In the rows, zero is written as 128.
Each row of numbers stands for one object and depends on some of the facts below. Use the named rows to name the rest.

Some facts about the objects:
ρ: uses; ω: points at
ρ(rabol, gripus); ρ(lonas, stuflir); ρ(gretrizek, gravor)
ρ(flopluste, sebrak); ρ(stomok, rudrer); ρ(floski, bulakik)
ρ(pibul, taflel); ρ(rudrer, flopluste); ρ(robus, dubel)
ρ(sebrak, mape); ρ(gedrol, mober); ρ(taflel, latrer)
ρ(goken, toba); ρ(fuplel, mostan); ρ(lemal, lonas)
ρ(stuflir, narom); ρ(mober, stuven); ρ(steklan, brefo)
ρ(latrer, gristol); ρ(pivi, plestis); ρ(flogrim, laseste)
ρ(narom, gokago); ρ(nokle, pivi); ρ(stusko, pibul)
ρ(plegro, fegi); ρ(tusu, klodal); ρ(poste, nomas)
ρ(zumor, gedrol); ρ(zoflis, steklan); ρ(plinos, skitra)
ρ(skerul, nakebol); ρ(skitra, brezo); ρ(goga, fuplel)
ρ(grogran, floski); ρ(nidrel, plegro); ρ(klodal, groka)
ρ(nodek, kezapar); ρ(mape, nokle); ρ(votum, goken)
ρ(skoto, grogran); ρ(traki, brisa); ρ(deklevor, zoflis)
ρ(rafluk, drutrak); ρ(gravor, brivaflus); ρ(gripus, gretrizek)
ρ(brisa, neplim); ρ(dutrem, deklevor); ρ(mostan, lusodak)
ρ(plestis, flogrim); ρ(mevar, goga); ω(gebol, fuplel)
ω(statul, suska); ω(nimu, plinos); ω(nimu, lonas)
ω(nimu, brivaflus); ω(feplofan, tratrus); ω(stuven, nokle)
ω(vizafa, viflur); ω(toba, bosti); ω(toba, flopluste)
ω(rolek, zumor); ω(budos, mustur); ω(budos, drile)
ω(skivo, bripla); ω(skivo, zumor); ω(gretrizek, flogrim)
ω(pleskul, leses); ω(flopluste, gedrol); ω(zefa, dosor)
ω(surar, gudra); ω(pibul, brefo); ω(pibul, rudrer)
ω(stuklal, mevar); ω(rudres, dosor); ω(suska, dropek)
ω(sebrak, skuzek); ω(skuzek, klebonis); ω(zuflo, velas)
ω(zuflo, kudigem); ω(taflel, lemal); ω(taflel, pleskul)
ω(gereklis, leses); ω(zogin, bripla); ω(zogin, leses)
ω(fuplel, leses); ω(gristol, lilak); ω(lemal, dosor)
ω(trakek, sadru); ω(latrer, nitres); ω(latrer, neplim)
ω(latrer, drile); ω(ravos, zumor); ω(drile, viflur)
ω(flogrim, sebrak); ω(flogrim, miribik); ω(flogrim, leses)
ω(skosko, brefo); ω(reskos, plegro); ω(reskos, tupom)
ω(laflon, zumor); ω(gotrofluk, votum); ω(gotrofluk, skoto)
ω(kudigem, klotil); ω(velas, kime); ω(groka, plegro)
ω(groka, viflur); ω(nubrem, rudres); ω(sadru, lilak)
ω(sadru, drestuk); ω(sadru, dosor); ω(stusko, klebonis)
ω(plegro, klebonis); ω(tratrus, drustim); ω(plotan, ravos)
ω(vufam, leses); ω(poste, trovu); ω(klebonis, drestuk)
ω(brivaflus, klebonis); ω(bezon, vegem); ω(zumor, votum)
ω(zumor, dropek); ω(nitres, rudres); ω(zoflis, statul)
ω(saban, flopluste); ω(skestim, votum); ω(skestim, fliber)
ω(flipal, trakek); ω(grogran, nidrel); ω(grogran, rafluk)
ω(stesun, laflon); ω(stesun, skoto); ω(nidrel, gravor)
ω(nidrel, votum); ω(trovu, bripla); ω(trovu, laflon)
ω(klodal, stusko); ω(nodek, zuklovin); ω(bripla, sadru)
ω(tegine, mostan); ω(leses, drestuk); ω(traki, zefa)
ω(traki, skuzek); ω(tupom, leses); ω(deklevor, sadru)
ω(plata, viflur); ω(plegokam, sotos); ω(nakebol, sadru)
ω(kipi, drile); ω(drikol, fuplel); ω(drikol, dragor)
ω(drikol, bripla); ω(gravor, skuzek); ω(loflo, sotos)
ω(brisa, pleskul); ω(rigre, budos); ω(nomas, gebol)
ω(nomas, liveza); ω(klisar, poste); ω(vegem, vufam)
ω(mostan, bosti); ω(vebo, kudigem); ω(dropek, rudres)
ω(dropek, lonas); ω(klavol, plata); ω(klavol, brala)
ω(mevar, kime); ω(mevar, brobro)

Some rows with their names:
plestis: [121 138 109 124 175 104 175 105 124 110 124 117 125 177 183 118 130 124
 171 122 107 182 200 114 123 192]
plegro: [128 127 127 125 122 129 119 117 124 119 123 122 129 123 115 123 136 117
 123 123 132 119 123 118 126 111]
nakebol: [125 117 138 127 132 139 116 155 141 104 135 149 128 120 153 122 114 133
 122 152 114 120 142 112 126 137]
dubel: [124 124 132 127 144 110 120 153 125 124 121 134 128 120 116 147 124 115
 126 143 112 120 124 113 126 142]
zuflo: [127 130 122 124 118 138 125 169 150 101 141 115 152 118 154 124 113 118
 168 121 134 142 115 114 127 115]
dosor: [128 147 126 125 129 111 120 125 122 128 119 116 128 126 113 123 162 112
 122 124 134 122 116 154 124 132]
plotan: [125 123 120 123 120 155 120 117 140 106 139 129 128 119 140 123 114 149
 124 122 131 125 141 113 133 114]
nitres: [127 118 125 127 133 125 121 144 133 135 121 136 127 122 140 124 130 118
 122 123 133 121 116 136 125 144]
tegine: [156 113 169 122 123 110 117 147 124 114 141 121 126 127 180 140 114 133
 124 115 128 163 132 110 145 132]
lonas: [134 137 126 125 123 112 121 109 121 138 121 114 127 125 113 136 154 112
 126 121 133 118 116 157 125 112]
traki: [129 116 123 122 121 159 142 113 134 143 144 135 125 122 146 122 115 158
 123 120 141 127 123 124 129 114]
gokago: [125 145 145 125 143 128 116 107 125 103 122 139 136 120 116 129 143 113
 122 150 122 119 115 112 126 131]
gripus: [129 133 130 123 120 145 126 133 125 122 128 124 127 123 118 122 145 115
 124 123 137 137 114 138 128 125]
mape: [121 114 115 131 124 104 132 107 144 115 112 101 129 172 156 123 114 204
 122 145 111 159 115 115 147 161]
givur: [126 122 124 124 132 115 128 131 125 143 120 137 125 124 141 122 113 117
 121 122 129 120 115 130 126 146]
plegrum: [124 131 124 123 121 113 127 114 124 138 123 122 127 122 119 139 111 118
 124 124 121 122 117 117 125 123]
plinos: [126 126 120 126 122 117 135 110 122 148 119 118 126 125 113 123 166 114
 124 118 150 121 116 193 122 114]
klotil: [127 151 120 125 121 108 129 122 126 107 120 115 164 119 118 129 140 110
 168 120 139 122 112 144 125 125]
plegokam: [121 131 122 127 122 189 149 118 150 147 153 161 127 118 127 120 111 190
 125 185 109 121 124 114 126 113]

Which object is each row?
No name comes twice in this set of rows, the named rows included.
[114 193 198 219 148 186 120 104 121 118 121 112 127 175 107 173 136 116
 157 116 119 110 205 188 171 241] => gudra
[118 171 213 193 132 233 117 109 126 114 141 116 126 171 117 151 112 166
 160 119 115 117 223 138 176 246] => surar
[121 169 109 117 170 103 191 107 121 110 155 137 121 186 176 119 144 114
 180 122 108 187 223 114 125 190] => flogrim
[113 183 120 143 113  98 220 195 125 127 116 111 123 183 114 117 134 195
 121 117 228 128 153 113 126 113] => stomok
[120 115 110 120 170 104 150 106 123 118 120 110 124 182 186 119 116 152
 152 142 107 179 159 119 125 187] => pivi

Now the same objects, written a new way:
Some objects and their rows:
plestis: [169 157 163 143  78 110 172 142  82 155  77  90 107 179 159 132 175 166
  72 146 108  85 156 124 157  77 151 196]
votum: [111 129 103  97 138 129 129 105 131 103  99 172 131 142 101 108  90 102
 100 206 149 166 148 105  90 139 143 155]
skestim: [ 95 140 115 121 121 150 120 125 127 111 161 158 119 122 142 130 161 110
 108 175 134 123 120 137 127 127 115 144]
triper: [129 136 135 133 123 120 126 127 126 129 127 129 124 135 122 127 133 119
 142 123 130 131 123 137 123 127 133 136]
rabol: [120 147 128 158 131 124 142 139 104 127 136 150 120 119  69 134 108  98
 140 116 120 116 123 126 128 136 138 157]
zuflo: [102 143 150 133 115 119 129 106  87 114 152  97 112 132 124 139 136 135
 187 115 133 102 120 147 147 142 102 134]
rafluk: [108 139 101 117 123 126 142 123 137 117 113 149 134 124 111 109  99  99
 122 187 129 138 148 126 112 130 139 153]
gedrol: [144 174 117 115 111 118 120 128 135 158  97 119 127 147  90 109 138 114
 140 114 103 142 131 144  87 132 153 114]
dutrem: [ 96 133 122 133 142 115 148 123 113 118 147 150 112 172 111  82 101  82
 136  90 101 120 111 138 114 116 116 120]
skazor: [128 139 126 133 117 121 129 128 125 128 127 129 121 135 121 126 133 122
 139 123 132 127 121 138 124 127 132 133]
liveza: [152 105 114 146 116 133 139 121 139 135 111 151 133 135 115 129  97 141
 123 121 157 134 129 122 133 122 132 130]
kotra: [128 134 128 132 120 123 125 126 126 127 126 125 124 135 122 127 132 121
 141 123 134 132 120 135 122 125 133 133]
drustim: [139 134 129 133 113 116 126 124 132 131 108 128 122 144 110 120 121 129
 141 132 141 144 129 131 112 119 139 144]
bosti: [152 174 116 115 112 115 118 124 139 162  84 114 126 150  81 111 136 124
 130 120  97 150 133 141  79 129 162 113]
skeklom: [128 139 127 134 119 122 125 123 130 129 123 129 125 135 118 124 132 125
 141 124 134 130 124 136 119 127 132 137]
vebo: [109 138 148 131 114 119 130 111  95 115 141 103 118 133 120 135 132 135
 178 122 133 109 123 141 138 139 109 138]
mape: [109 163 184 126 130 132 110 125 161 174 104  80 156 170 144 170 166 172
  94 143  97 161 155 144 149  89  87 193]
poste: [126 131 119 134 147 156 141 117 118 110 126 174 138 148 106 131 115 113
 104 124 158 129 123 124 127 156 115 139]
vegem: [135 103 110 146 122 138 144 130 142 141 124 141 139 116 129 129 104 138
 121 121 139 115 131 126 155 121 124 119]

Name these rows:
No name comes twice in this set of rows, the named rows included.
[119  95 114 123 128 108 141 141 149 132 122 115 136  87 156 118  89 129
 126 139 114 122 139 111 140 114 143 116] => plegro
[ 91 133 114 117 148 145 144 137 128 127 145 123 145  94 140 119 114 110
 121 127  91  95 140 123 148 153 120 107] => traki
[111 115 136 144 143 105 131 163 136 119 159 111 122 101 179 127 132 111
 142 105 116 125 107 128 148 115 142 145] => vizafa
[131 125 130 136 112 127 111 129 123 140 151 131 108 122 141 133 167 138
 149 119 135 127 105 144 126 108 124 119] => stuven
[112  97 135 131 135 112 122 160 148 135 166 109 115  78 197 130 149 131
 132 118 111 111 109 127 154  98 132 116] => groka
[131 133 131 148 120 121 123 126 112 132 139 142 107 118  91 133 128 116
 140 120 126 124 117 127 122 125 134 142] => gripus
[116 113 131 117 158 139 134 118 112 117 154 142 128 142 120 108 120 123
 105  65 103 104 112 110 133 139  86  63] => deklevor
[106 120 115 118 126 130 137 138 139 136 144 114 131  83 151 118 123 126
 131 138 106 102 135 127 141 127 129 111] => klodal
[122 100 112 105 126 113 135 133 151 136 103 108 142  91 137 114  81 141
 117 162 106 124 154  98 127 119 141 105] => klebonis
[132 123 148  92 169 114 112 123 110 109 109 109 130 133 115 127 115 133
 110 122 119 149 133  93 102 149 122 100] => rudres
[162 128 120 134  76 108 106 107 139 156  96 122 125 104 110 167 138 149
 135 166 186 171 128 124 113 145 171 146] => brefo
[112 101 115 144 131 139 145 152 147 136 155 123 138  82 169 128 121 127
 124 118 114  91 126 130 166 115 121 117] => reskos
[129 122 144 117 111  94 128  94  94 114  98  97 114 151  92 128  92 144
 183 143 147 137 139 120 113 136 125 137] => kime
[154  74 101 133 119 134 144 120 154 141  88 145 149 114 117 126  64 152
 107 131 146 123 149 101 149 122 132 103] => leses

Now the same objects, written a new way:
Some rows with their names:
pleskul: [109 131 117 125 137 123 141 132 127 162 125  73 121 134 151 119 134 132
 152 117 110 135 130  88 149 144 124]
stomok: [ 81 154 119 142 148 135 131 150 108 168  96 184 144 139 213 199 119 116
 161 149 112 118 116 164 110 142 128]
brefo: [101 146 123 157 155 110 149 116 119 122 112 131 116 134 109 117  82 132
 147 117  87 129 138 145 139 125 150]
rigre: [104 128 101 131 148 140 107 138 126 107 112 160 129 117 135 104 128 137
 140 131 147 114 109 151 102 140 123]
miribik: [103 135 115 131 135 119 146 135 125 163 126  81 128 131 144 119 120 130
 151 116 114 141 136  97 137 141 125]
gotrofluk: [128 133 147 109 131 148 129 130 126 110 106 133 117 126 115 133  89 104
 136 107 137 112 119 144 100 108 118]
robus: [118 141 123 138 144 148 120 132 117 148 119 127 127 131 147 123  95 128
 138 134 137 130 131 146 133 129 132]
vebo: [117 142 164 129 143 156 110 137 122 124 113 190 142 134 116 133 111 133
 137 124 148 150 131 108 145 113 131]
drile: [ 97 135  80 140 148 120 130 143 121 107 121 164 132 115 149  90 128 150
 130 133 144 111 114 144  91 149 117]
skerul: [117 141 126 141 145 149 123 129 117 148 121 125 129 132 150 123  97 129
 138 130 138 130 131 142 133 131 132]
tratrus: [117 139 124 141 147 146 122 133 121 139 116 127 126 133 142 124 101 129
 136 126 117 133 130 151 131 120 139]
rafluk: [120 145 126 132 133 131 149 136 113 145 120 104 129 129 139 119  81 122
 130 120 134 128 140 139 109 127 121]
surar: [116 134 134 135 146 150 111 130 123 141 112 135 125 131 137 130 110 125
 143 125 127 130 121 141 131 118 136]
kezapar: [110 135 129 135 143 140 126 135 130 136 113 139 124 130 132 122 113 134
 135 116 110 134 124 133 127 112 137]
gretrizek: [109 123 134 119 136 133 119 130 128 161 118  97 124 126 128 123 122 121
 160 115 119 139 125  93 145 142 124]
kime: [113 162 157 139 141 137 144 144 112 120 125 207 156 140 119 126 104 154
 119 124 146 169 149  96 146 111 130]
dovun: [114 138 128 138 144 143 125 133 122 147 118 135 127 132 143 125 106 130
 136 124 124 131 127 136 128 118 135]
zumor: [145 149 121 119 133 134 158 121 115 121 122 137 112 137 142 115  74 121
 121 112 140  97 131 138 102 117 110]
bistek: [113 139 128 138 143 143 124 133 123 138 118 135 128 131 137 124 106 132
 134 124 124 132 129 141 128 121 134]

Name these rows:
No name comes twice in this set of rows, the named rows included.
[111 128 111 117 135 114 139 131 134 154 118 130 116 128 126 110 135 133
 150 102 106 128 117  81 139 132 122] => brivaflus
[ 82 160 101 148 156 133 140 151 104 159  97 160 137 145 209 192 116 119
 158 141  79 120 118 179  98 131 141] => rudrer
[127 136 115 122 144 135 137 120 130 147 129 117 109 143 154 117 137 136
 143 120 115 107 120  94 152 133 122] => trakek
[136 135 131 112 138 139 140 123 126 129 117 133 109 138 138 124 111 120
 139 110 126 105 119 115 126 115 118] => trovu
[112 135 127 154 129 139 125 118 143 248 116 157 127 112 149 128  96 138
 138 117 126 125 105 130 158  96 135] => mostan
[120 120 134 110 137 138 118 126 133 146 120  94 111 135 138 129 141 117
 162 114 125 122 118  89 155 134 121] => zogin
[129 157 117 131 128 121 177 135 109 128 124 122 125 132 139 112  65 122
 117 109 131 117 147 141  91 122 113] => votum
[127 135 136 115 128 135 140 134 118 134 116 113 124 126 127 124  85 110
 142 113 144 120 131 130 106 129 112] => nidrel
[121 149 132 128 132 129 156 137 118 128 115 131 124 130 127 121  82 123
 125 108 124 123 135 141  97 113 121] => fliber
[108 141 200 133 147 158 110 123 111 103 124 195 156 131 114 133  74 143
 129 131 163 154 155  99 166 125 121] => mevar
[107 141 115 135 139 126 137 136 122 161 123  90 126 134 147 120 113 130
 145 119 113 141 136 115 134 135 133] => liveza
[ 98 127  88 136 146 125 118 145 125 107 120 162 133 114 138  97 131 142
 139 132 146 118 111 148  94 149 118] => plata
[147 147  94 124 147 122 139 109 120 182 133 161 105 143 143 106 114 132
 152 131 135  92 110 109 165 127 118] => lemal
[103 134 111 126 134 117 152 136 125 158 126  91 125 130 144 115 124 132
 145 113 118 132 134  86 130 144 118] => skuzek

The same objects again, as new rows of numbers:
Known rows:
tupom: [103 121 150 131 121 163 112 121 137  90  78  55 125 100 110 131 104 104
 138 120 142 119 170 181 169 173 124 131 149 105 104]
leses: [153 117 131 127 100 135  91 114 124  82  40  46 144  96 120 143 110 121
 159  90 130 161 161 201 152 157 153 113 175 108  51]
trakek: [154 113  97 107 131 107 124 111  88 139  99  94 145 106 136 136 120 111
 150 114 124 133 142 146 151 153 126 113 132 143 110]
bripla: [183 114 117 115 122  92  86 113  94 127  83  74 160  95 145 121 131 132
 172 100  99 153 152 155 125 150 140 103 158 136  83]
lemal: [155 136 101 127 110 108 138  96  97 150  99  89 143 141 113 126 104 104
 135 131 130 114 143 157 151 183 166 101 115 116 114]
loflo: [109 128 141 128 147 141 149 145 151 123 161 159 106 115 127 119 120 118
 110 128 113 128 106 104 130 110  97 156 144 144 154]
sotos: [141 125 109 122 118 113 124 155 152 100 116 156 119 129 146 137 138 151
 119 115 122 175 102 125  93  79 129 133 154 143  86]
goken: [130 136 127 144 114 120 147 116 140 136 141 165 113 151 119 119 128 129
 100 125 112 133 101 111 116 125 150 132 129 135 149]
tusu: [125 140 127 143 117 116 148 116 141 131 146 165 117 151 123 121 124 131
  96 130 109 133 104 113 122 123 148 128 130 135 143]
plestis: [151 145 128 140 112 135 140  97  90  68 135 142 107 159  99 115 147 108
 124 132 109 109  80 114 116  91 158 131 125 136 132]
pivi: [158 148 133 147 115 125 135  94  89  68 144 157 108 150 106 123 141 100
 121 123 115  94  75 120 118  99 155 130 134 140 131]
pibul: [ 81 149 165 158 109 121 150 138 156 155 162 190 144 136 105 102 143 103
  88 154  93 117  95  82 131 122 124 178 124 163 203]
rudres: [161 118  73 106 121  89 107 144  99 141  90  93 167 145 171 151 158 144
 167 151 160 122 146 135 103 136 135 106  89 132  90]
stuven: [106 131 140 125 142 143 148 142 145 126 165 152 107 116 124 123 121 121
 109 129 116 131 112 103 132 109  99 154 139 138 146]
zuflo: [105 112 153  59 142 158 146 118  99 172 170 195  85 101 152 144 106  79
 108  42 174 140 135  58 159 102 107 144 102 178 150]
kipi: [ 73 138 101 112 136 118 155 169 163  98 125  97 100 161 167 141 146  97
 121 177 174  88 133 107 126 172 101 155  82 151 151]
drile: [ 94 137  77 109 111 105 137 177 165  82  82  84 111 179 184 159 166 113
 131 170 178 114 132 120  94 152 121 149  90 142 107]
skestim: [109 128 189 124 166 157  89 153 130 162 180 121 145 101 119  84 142 144
 159 153 120  98 155 101 111 106  93 129 115  89 166]
stuklal: [110 116 142  67 134 148 146 120 101 160 155 191  98 111 148 141 112  90
 107  53 165 150 129  60 141 103 113 143 108 177 140]

Name these rows:
No name comes twice in this set of rows, the named rows included.
[179 134 122 143 113 106 121  95 113  77 134 178 119 143 127 134 132 118
 113 112 112 117  83 145  96 100 168 122 143 140 114] => nokle
[163 141 144 148 104  93  81 131 128 150 127 136 159 143 141  91 167 169
 155 136  98 146 133 115  69 102 172  91 127 101 115] => skoto
[156 143 147 134 129  90 115 110 112 150 140 127 136 119 124  90 136 129
 138 127  77 123 122 107 119 149 151 105 131 139 152] => poste
[101 125 149 124 159 165 121 140 110 159 142  92 147 123 115 128 124 122
 157 162 164  84 162 134 151 141 100 129  87  97 154] => nimu
[ 99 135 100 119 113 123 135 173 169  78  98 103 101 155 164 150 155 127
 123 153 163 131 127 127 101 131 125 145 119 139 105] => brala
[130 122 100 106 144 106 124 136  92 156 124  97 152 132 157 133 142 120
 157 157 151  96 147 120 131 153 109 119  84 137 143] => nubrem
[127 105 128  57 120 142 136 119 103 154 136 193  97 114 163 158 113 102
 109  30 177 168 134  71 132  84 126 132 108 175 114] => velas
[131 127 155 113 164 123 103 131  93 164 153  87 147  87 127  93 140 109
 173 134  96  96 147 106 138 157 105 118 122 128 157] => skivo
[136 141 165 155 112 144  92 135 140 132 124 130 149 144 121 110 148 166
 139 142 123 128 145 140  86 107 161 102 123  75 119] => rafluk
[164 111 100 109 130  98 114 104  86 137  77  69 163 106 137 145 117 112
 165 108 128 131 151 161 152 165 133 105 135 139  86] => sadru
[132 129 150 112 152 113 116 133 114 147 159 118 127  88 133  95 129 117
 152 124  90 125 132 105 131 143 103 135 143 148 157] => klisar

